Here is a tiny trained network, its code and every weight. The questions are about switching its units off for an input and a class, where a switched-off unit gives its printed mean instead of its output.

import numpy as np


def w(rows, s, z=0):
    codes = np.array(rows[::2]) - 128.0
    scale = np.full(codes.shape[1], s)
    scale[-1] = z or s
    return codes * scale


def f(y):
    return y / 2 * (1 + np.tanh(0.7978845608 * (y + 0.044715 * y**3)))


def log_softmax(a):
    a = a - a.max(-1, keepdims=True)
    return a - np.log(np.exp(a).sum(-1, keepdims=True))


def net(x, mask):
    res = np.array(x, float).reshape(1, 2) / 4 @ E
    y = f(res @ A[0][:, :-1].T + A[0][:, -1])
    res = res + np.where(mask, y, B[0][:, -1]) @ B[0][:, :-1]
    return log_softmax(res[-1] @ U[:, :-1].T + U[:, -1])


A, B = {}, {}
E = w([
[200,42,213,54,157,134,65,243,60],'x0',
[144,147,45,121,94,1,37,230,221],'x1',
],0.0073)
A[0] = w([
[198,48,188,26,171,125,72,213,82,92],'neuron 0',
[115,240,77,174,84,117,186,60,194,77],'neuron 1',
[150,167,63,98,71,59,27,179,214,68],'neuron 2',
[124,97,223,116,216,252,248,34,68,109],'neuron 3',
[62,178,1,232,74,137,180,71,183,138],'neuron 4',
[130,177,96,132,121,66,103,208,184,63],'neuron 5',
[135,149,76,87,74,27,76,152,185,254],'neuron 6',
],0.0053,0.0086)
B[0] = w([
[166,110,189,158,165,103,154,156,168,185],'neuron 0',
[151,118,190,136,152,97,150,161,193,171],'neuron 1',
[119,180,181,96,105,141,111,95,202,178],'neuron 2',
[133,174,159,111,99,166,94,111,144,214],'neuron 3',
[178,105,159,174,160,112,129,165,118,208],'neuron 4',
[99,174,185,53,117,106,132,104,252,150],'neuron 5',
[157,147,131,141,109,156,108,98,67,245],'neuron 6',
],0.017,0.011)
U = w([
[130,177,152,100,58,168,96,80,152,96],'0',
[157,97,161,156,223,90,149,185,137,138],'1',
[151,115,71,153,93,165,105,112,7,254],'2',
[98,115,90,89,138,105,148,125,147,86],'3',
[81,120,88,119,122,111,147,138,132,91],'4',
[75,108,100,114,122,100,132,133,141,88],'5',
[101,113,101,101,132,110,141,130,140,83],'6',
[115,108,98,96,124,109,149,128,138,82],'7',
],0.014,0.0095)

Each question gives the input, the list of numbers given to net, and the class t.
The units are the neurons (one row each of A and B). Each row of codes is followed by its name. A weight is (code - 128) times the scale printed after its matrix; where a second scale follows, it is the last column's (A, B and U).
mask holds one flag per neuron, in row order. A switched-off neuron (its flag False) gives its mean, the last column of its row in B, instead of its output. The means were averaged over made-up inputs and are rounded, as every weight is.
A unit's drop is (log p(t) with every unit on - log p(t) with that unit switched off) / (log p(t) with every unit on - log p(t) with every unit switched off).
The circuit of an input: a set's keep is (log p(t) with only the set's units on - log p(t) with every unit switched off) / (log p(t) with every unit on - log p(t) with every unit switched off). Starting from all 7 units, units are removed one at a time, each time the one whose removal leaves the highest keep (on an exact tie, the one counted first), for as long as the keep stays at least 0.8.
units of the circuit, in order: the units of the circuit, biggest drop first
most important unit: the unit with the biggest drop
top k neurons: the k neurons with the biggest drops, biggest first
drop of u: that unit's drop, to one decimal
input [-6,-5], class 1: units of the circuit, in order : (neuron 4)
input [-3,-3], class 2: units of the circuit, in order : (neuron 2; neuron 5)
input [-5,-3], class 1: top 2 neurons : (neuron 4; neuron 6)
input [5,6], class 0: top 3 neurons : (neuron 2; neuron 4; neuron 6)
input [7,-7], class 0: top 2 neurons : (neuron 3; neuron 4)
input [8,8], class 0: top 2 neurons : (neuron 2; neuron 6)
input [2,3], class 2: units of the circuit, in order : (neuron 3; neuron 1; neuron 6)
input [-3,3], class 2: units of the circuit, in order : (neuron 0; neuron 6; neuron 3)
input [0,-2], class 2: top 2 neurons : (neuron 2; neuron 5)
input [-8,-5], class 1: top 2 neurons : (neuron 4; neuron 1)
input [4,4], class 0: top 4 neurons : (neuron 4; neuron 6; neuron 1; neuron 2)
input [3,1], class 2: top 4 neurons : (neuron 1; neuron 4; neuron 5; neuron 2)
input [4,5], class 0: top 3 neurons : (neuron 4; neuron 2; neuron 6)
input [7,-8], class 0: units of the circuit, in order : (neuron 3)
input [7,7], class 0: top 3 neurons : (neuron 2; neuron 6; neuron 4)
input [6,6], class 0: top 4 neurons : (neuron 2; neuron 4; neuron 6; neuron 5)
input [1,-2], class 2: top 3 neurons : (neuron 2; neuron 5; neuron 1)
input [-2,-3], class 2: top 4 neurons : (neuron 2; neuron 5; neuron 0; neuron 1)
input [-8,-2], class 1: drop of neuron 3 : 0.0
input [5,7], class 0: drop of neuron 2 : 0.2
input [-2,0], class 2: most important unit : neuron 0
input [-6,5], class 1: drop of neuron 3 : 0.6
